Below is a small trained network, with its code and all its weights. Each question gives an input and a class and asks what happens when units are switched off, that is, made to give their printed mean instead of their output.

import numpy as np


def w(rows, s, z=0):
    codes = np.array(rows[::2]) - 128.0
    scale = np.full(codes.shape[1], s)
    scale[-1] = z or s
    return codes * scale


def norm(h):
    return h / np.sqrt((h * h).mean(-1, keepdims=True) + 1e-5)


def f(y):
    return y / 2 * (1 + np.tanh(0.7978845608 * (y + 0.044715 * y**3)))


def log_softmax(a):
    a = a - a.max(-1, keepdims=True)
    return a - np.log(np.exp(a).sum(-1, keepdims=True))


def net(x, mask):
    res = np.array(x, float).reshape(1, 8) / 4 @ E
    u = 0
    for l in range(2):
        y = f(norm(res) @ A[l][:, :-1].T + A[l][:, -1])
        res = res + np.where(mask[u : u + 4], y, B[l][:, -1]) @ B[l][:, :-1]
        u += 4
    return log_softmax(norm(res)[-1] @ U[:, :-1].T + U[:, -1])


A, B = {}, {}
E = w([
[186,118,233,131,164,93,154,133,51],'x0',
[146,154,122,159,211,41,205,49,204],'x1',
[137,180,151,187,135,142,108,40,74],'x2',
[177,202,115,171,214,192,196,1,237],'x3',
[157,162,97,109,208,187,209,179,163],'x4',
[122,63,54,138,160,145,160,155,67],'x5',
[136,155,107,225,48,113,127,236,113],'x6',
[117,74,245,138,197,174,171,165,157],'x7',
],0.0075)
A[0] = w([
[140,193,177,113,148,120,70,254,156,5],'L0N0',
[142,109,176,177,129,168,91,66,40,67],'L0N1',
[200,105,118,144,115,79,152,156,74,106],'L0N2',
[111,199,162,153,13,158,113,183,147,132],'L0N3',
],0.0083,0.003)
B[0] = w([
[112,157,151,117,71,68,135,97,167,179],'L0N0',
[229,23,93,121,93,138,244,44,101,208],'L0N1',
[73,72,152,158,133,91,158,72,199,183],'L0N2',
[77,83,130,188,78,30,196,107,129,252],'L0N3',
],0.011,0.0043)
A[1] = w([
[194,112,176,84,106,37,99,40,93,154],'L1N0',
[77,57,23,94,61,190,157,224,114,3],'L1N1',
[136,56,162,153,140,39,5,165,32,90],'L1N2',
[129,59,254,80,160,171,141,222,74,168],'L1N3',
],0.0069,0.0032)
B[1] = w([
[74,130,25,147,69,142,131,129,154,253],'L1N0',
[104,118,123,89,121,252,81,152,92,204],'L1N1',
[151,115,116,129,169,153,160,78,177,207],'L1N2',
[92,255,71,87,118,59,92,40,152,246],'L1N3',
],0.015,0.0044)
U = w([
[87,247,96,36,117,133,36,79,144,173],'0',
[80,43,95,103,31,171,64,165,62,161],'1',
[180,115,201,119,113,116,71,190,62,6],'2',
[187,99,140,112,153,153,73,220,145,37],'3',
[180,85,214,108,133,113,85,185,61,2],'4',
[195,109,129,142,218,193,211,96,171,220],'5',
[76,76,106,187,46,26,160,145,130,208],'6',
],0.012,0.0059)

Each question gives the input, the list of numbers given to net, and the class t.
The units are the neurons (one row each of A and B). Each row of codes is followed by its name. A weight is (code - 128) times the scale printed after its matrix; where a second scale follows, it is the last column's (A, B and U).
mask holds one flag per neuron, layer by layer. A switched-off neuron (its flag False) gives its mean, the last column of its row in B, instead of its output. The means were averaged over made-up inputs and are rounded, as every weight is.
A unit's drop is (log p(t) with every unit on - log p(t) with that unit switched off) / (log p(t) with every unit on - log p(t) with every unit switched off).
The circuit of an input: a set's keep is (log p(t) with only the set's units on - log p(t) with every unit switched off) / (log p(t) with every unit on - log p(t) with every unit switched off). Starting from all 8 units, units are removed one at a time, each time the one whose removal leaves the highest keep (on an exact tie, the one counted first), for as long as the keep stays at least 0.8.
units of the circuit, in order: the units of the circuit, biggest drop first
top k neurons: the k neurons with the biggest drops, biggest first
k most important neurons of layer l: the k neurons of layer l with the biggest drops, biggest first
drop of u: that unit's drop, to one decimal
input [1,3,7,-7,3,-1,-7,-5], class 6: units of the circuit, in order => L1N3
input [6,6,-6,-3,-3,-1,-2,1], class 0: top 3 neurons => L0N3; L1N3; L0N1
input [-2,-6,5,0,-3,-3,-4,0], class 1: top 3 neurons => L1N3; L0N2; L0N0
input [-3,2,-7,3,-7,-3,-1,7], class 0: units of the circuit, in order => L0N3; L0N1
input [7,8,-7,-3,-4,5,-4,5], class 0: units of the circuit, in order => L1N3; L0N3
input [-5,-3,-7,3,5,3,3,-4], class 1: 2 most important neurons of layer 1 => L1N1; L1N3
input [2,-4,-1,-6,-7,8,-8,-1], class 0: 2 most important neurons of layer 1 => L1N3; L1N2
input [-5,-6,0,-5,2,-6,0,-4], class 6: 3 most important neurons of layer 0 => L0N3; L0N0; L0N1
input [-5,-6,-5,-8,1,-4,-6,0], class 0: top 3 neurons => L1N3; L0N1; L1N2
input [5,-4,3,5,5,1,7,-4], class 6: top 2 neurons => L0N3; L1N2
input [-2,-3,3,-1,-6,8,-5,7], class 5: top 3 neurons => L0N1; L0N3; L0N0
input [-5,-4,-4,2,8,-6,4,-8], class 6: top 2 neurons => L0N3; L0N0
input [2,-1,7,5,-1,2,-5,-6], class 5: top 3 neurons => L0N1; L1N3; L0N3
input [4,-6,7,6,-7,-6,6,-6], class 6: units of the circuit, in order => L0N3
input [-4,-7,-8,-5,-4,0,0,5], class 0: 2 most important neurons of layer 0 => L0N1; L0N2
input [6,4,-6,-1,7,4,1,3], class 0: top 3 neurons => L1N3; L0N3; L0N1
input [6,7,-4,-7,8,2,2,8], class 0: top 2 neurons => L1N3; L0N3
input [1,-4,3,-7,-7,-8,0,7], class 6: drop of L0N3 => 0.4
input [-4,-2,2,1,5,5,4,-6], class 1: drop of L1N3 => 0.2
input [-6,0,4,5,2,-2,5,-7], class 6: drop of L1N3 => 0.8
input [-8,-7,7,6,-6,-2,-6,7], class 5: top neuron => L1N3
input [-7,0,7,8,-2,-4,7,-1], class 6: top 3 neurons => L0N3; L1N3; L1N1
input [5,0,-3,-1,-1,-1,3,6], class 0: top 3 neurons => L1N3; L0N3; L0N1
